Here is a tiny trained network, its code and every weight. The questions are about switching its units off for an input and a class, where a switched-off unit gives its printed mean instead of its output.

import numpy as np


def w(rows, s, z=0):
    codes = np.array(rows[::2]) - 128.0
    scale = np.full(codes.shape[1], s)
    scale[-1] = z or s
    return codes * scale


def norm(h):
    return h / np.sqrt((h * h).mean(-1, keepdims=True) + 1e-5)


def f(y):
    return np.maximum(y, 0)


def log_softmax(a):
    a = a - a.max(-1, keepdims=True)
    return a - np.log(np.exp(a).sum(-1, keepdims=True))


def net(x, mask):
    res = np.array(x, float).reshape(1, 8) / 4 @ E
    u = 0
    for l in range(2):
        y = f(norm(res) @ A[l][:, :-1].T + A[l][:, -1])
        res = res + np.where(mask[u : u + 10], y, B[l][:, -1]) @ B[l][:, :-1]
        u += 10
    return log_softmax(norm(res)[-1] @ U[:, :-1].T + U[:, -1])


A, B = {}, {}
E = w([
[39,67,212,154,121,150,140],'x0',
[66,124,71,190,116,196,42],'x1',
[86,75,102,123,191,68,222],'x2',
[167,111,151,7,243,36,76],'x3',
[33,189,235,58,188,141,103],'x4',
[82,168,119,103,115,106,206],'x5',
[65,100,101,98,120,95,88],'x6',
[182,25,107,73,130,180,143],'x7',
],0.013)
A[0] = w([
[4,102,61,99,100,174,135,156],'0.n0',
[115,108,214,129,80,198,163,67],'0.n1',
[73,119,145,76,77,106,36,71],'0.n2',
[121,109,136,57,167,55,228,95],'0.n3',
[15,149,169,106,197,129,92,63],'0.n4',
[132,83,167,109,101,124,159,8],'0.n5',
[130,107,101,83,158,110,116,33],'0.n6',
[164,128,149,122,92,192,131,2],'0.n7',
[60,163,160,209,64,137,167,125],'0.n8',
[78,225,147,96,66,146,146,102],'0.n9',
],0.035,0.0052)
B[0] = w([
[97,88,101,187,103,240,132,216],'0.n0',
[174,82,175,52,82,189,192,191],'0.n1',
[176,110,150,131,206,72,222,198],'0.n2',
[183,104,93,156,253,53,201,253],'0.n3',
[33,163,201,64,51,121,78,252],'0.n4',
[140,79,141,108,154,151,109,153],'0.n5',
[101,134,180,163,170,170,72,174],'0.n6',
[154,96,94,93,85,139,79,168],'0.n7',
[165,118,182,230,86,73,174,239],'0.n8',
[63,205,170,84,97,103,119,208],'0.n9',
],0.038,0.023)
A[1] = w([
[169,68,87,73,158,75,73,86],'1.n0',
[148,176,52,155,158,65,40,94],'1.n1',
[249,216,83,131,53,136,99,160],'1.n2',
[23,86,122,102,78,94,175,12],'1.n3',
[92,159,167,114,132,144,127,102],'1.n4',
[153,175,108,64,193,28,82,141],'1.n5',
[197,152,110,234,66,95,143,113],'1.n6',
[161,193,94,109,96,112,208,3],'1.n7',
[156,126,123,85,58,198,120,86],'1.n8',
[104,252,53,27,131,58,124,66],'1.n9',
],0.03,0.0063)
B[1] = w([
[133,145,247,151,204,99,71,189],'1.n0',
[124,53,215,72,142,189,73,163],'1.n1',
[127,161,66,65,24,186,83,193],'1.n2',
[239,141,229,178,142,182,88,211],'1.n3',
[102,148,158,134,131,129,95,197],'1.n4',
[208,182,27,85,62,62,84,250],'1.n5',
[12,114,47,176,241,161,89,240],'1.n6',
[13,91,142,127,89,159,130,158],'1.n7',
[135,165,112,78,184,193,6,198],'1.n8',
[57,178,2,44,74,47,116,184],'1.n9',
],0.03,0.017)
U = w([
[74,147,245,129,72,153,147,91],'0',
[135,102,63,94,66,235,72,43],'1',
[99,207,108,46,111,29,104,7],'2',
[98,93,56,252,149,133,171,234],'3',
[234,98,94,87,228,66,159,209],'4',
],0.019,0.0011)

Each question gives the input, the list of numbers given to net, and the class t.
The units are the neurons (one row each of A and B). Each row of codes is followed by its name. A weight is (code - 128) times the scale printed after its matrix; where a second scale follows, it is the last column's (A, B and U).
mask holds one flag per neuron, layer by layer. A switched-off neuron (its flag False) gives its mean, the last column of its row in B, instead of its output. The means were averaged over made-up inputs and are rounded, as every weight is.
A unit's drop is (log p(t) with every unit on - log p(t) with that unit switched off) / (log p(t) with every unit on - log p(t) with every unit switched off).
The circuit of an input: a set's keep is (log p(t) with only the set's units on - log p(t) with every unit switched off) / (log p(t) with every unit on - log p(t) with every unit switched off). Starting from the 12 units with the biggest drops (on a tie, the unit counted first), units are removed one at a time, each time the one whose removal leaves the highest keep (on an exact tie, the one counted first), for as long as the keep stays at least 0.8.
circuit, biggest first: the units of the circuit, biggest drop first
unit that matters most: the unit with the biggest drop
top k neurons: the k neurons with the biggest drops, biggest first
k most important neurons of layer l: the k neurons of layer l with the biggest drops, biggest first
drop when u is switched off: that unit's drop, to one decimal
input [3,5,-4,3,-1,-8,1,-2], class 4: circuit, biggest first : (0.n2)
input [5,3,3,6,7,3,-8,4], class 2: top 2 neurons : (0.n4; 0.n0)
input [-4,-1,-7,-6,-1,-7,2,-6], class 3: top 3 neurons : (0.n4; 1.n6; 0.n8)
input [7,1,8,4,-2,-5,-2,-8], class 2: circuit, biggest first : (0.n0; 0.n4; 0.n3)
input [2,-5,-5,-5,-5,-2,1,-2], class 1: 3 most important neurons of layer 0 : (0.n3; 0.n7; 0.n1)
input [0,5,-4,6,2,-7,2,3], class 4: top 2 neurons : (0.n2; 0.n9)
input [0,-7,5,-3,-5,-2,4,-7], class 3: top 2 neurons : (0.n8; 1.n6)
input [-2,7,8,-8,-4,-3,-6,8], class 1: 3 most important neurons of layer 0 : (0.n3; 0.n2; 0.n7)
input [0,-1,-3,4,4,6,6,4], class 4: top 2 neurons : (0.n3; 0.n2)
input [8,2,-3,-6,-6,8,-2,-1], class 3: top 3 neurons : (0.n8; 0.n4; 1.n6)
input [-3,-7,1,-6,-8,-4,6,5], class 1: 2 most important neurons of layer 0 : (0.n3; 0.n2)
input [-3,2,2,1,-5,-8,-2,-6], class 1: top 4 neurons : (0.n3; 0.n8; 0.n4; 0.n9)
input [-2,2,4,1,7,4,-2,0], class 2: top 4 neurons : (0.n3; 1.n9; 0.n8; 0.n1)
input [-1,-4,2,-6,4,6,-5,7], class 4: circuit, biggest first : (0.n3)
input [4,-6,-8,3,4,8,-6,-8], class 2: top 2 neurons : (0.n9; 0.n0)
input [3,-5,-2,1,6,1,2,-7], class 2: top 2 neurons : (0.n0; 1.n9)
input [-4,-1,-1,3,6,-7,-4,-4], class 2: top 2 neurons : (0.n0; 0.n8)
input [-2,1,1,1,-3,5,1,7], class 4: top 2 neurons : (0.n8; 0.n3)
input [2,-8,-6,2,0,2,0,-3], class 2: 2 most important neurons of layer 0 : (0.n9; 0.n8)
input [-5,-8,-4,5,-6,1,-5,0], class 4: unit that matters most : 0.n4
input [-7,2,-8,-7,5,-2,0,3], class 1: 2 most important neurons of layer 0 : (0.n7; 0.n4)
input [-7,-6,-6,-5,8,-1,7,3], class 2: drop when 1.n9 is switched off : 0.1
input [7,1,1,0,7,-6,-8,6], class 1: drop when 1.n8 is switched off : 0.2
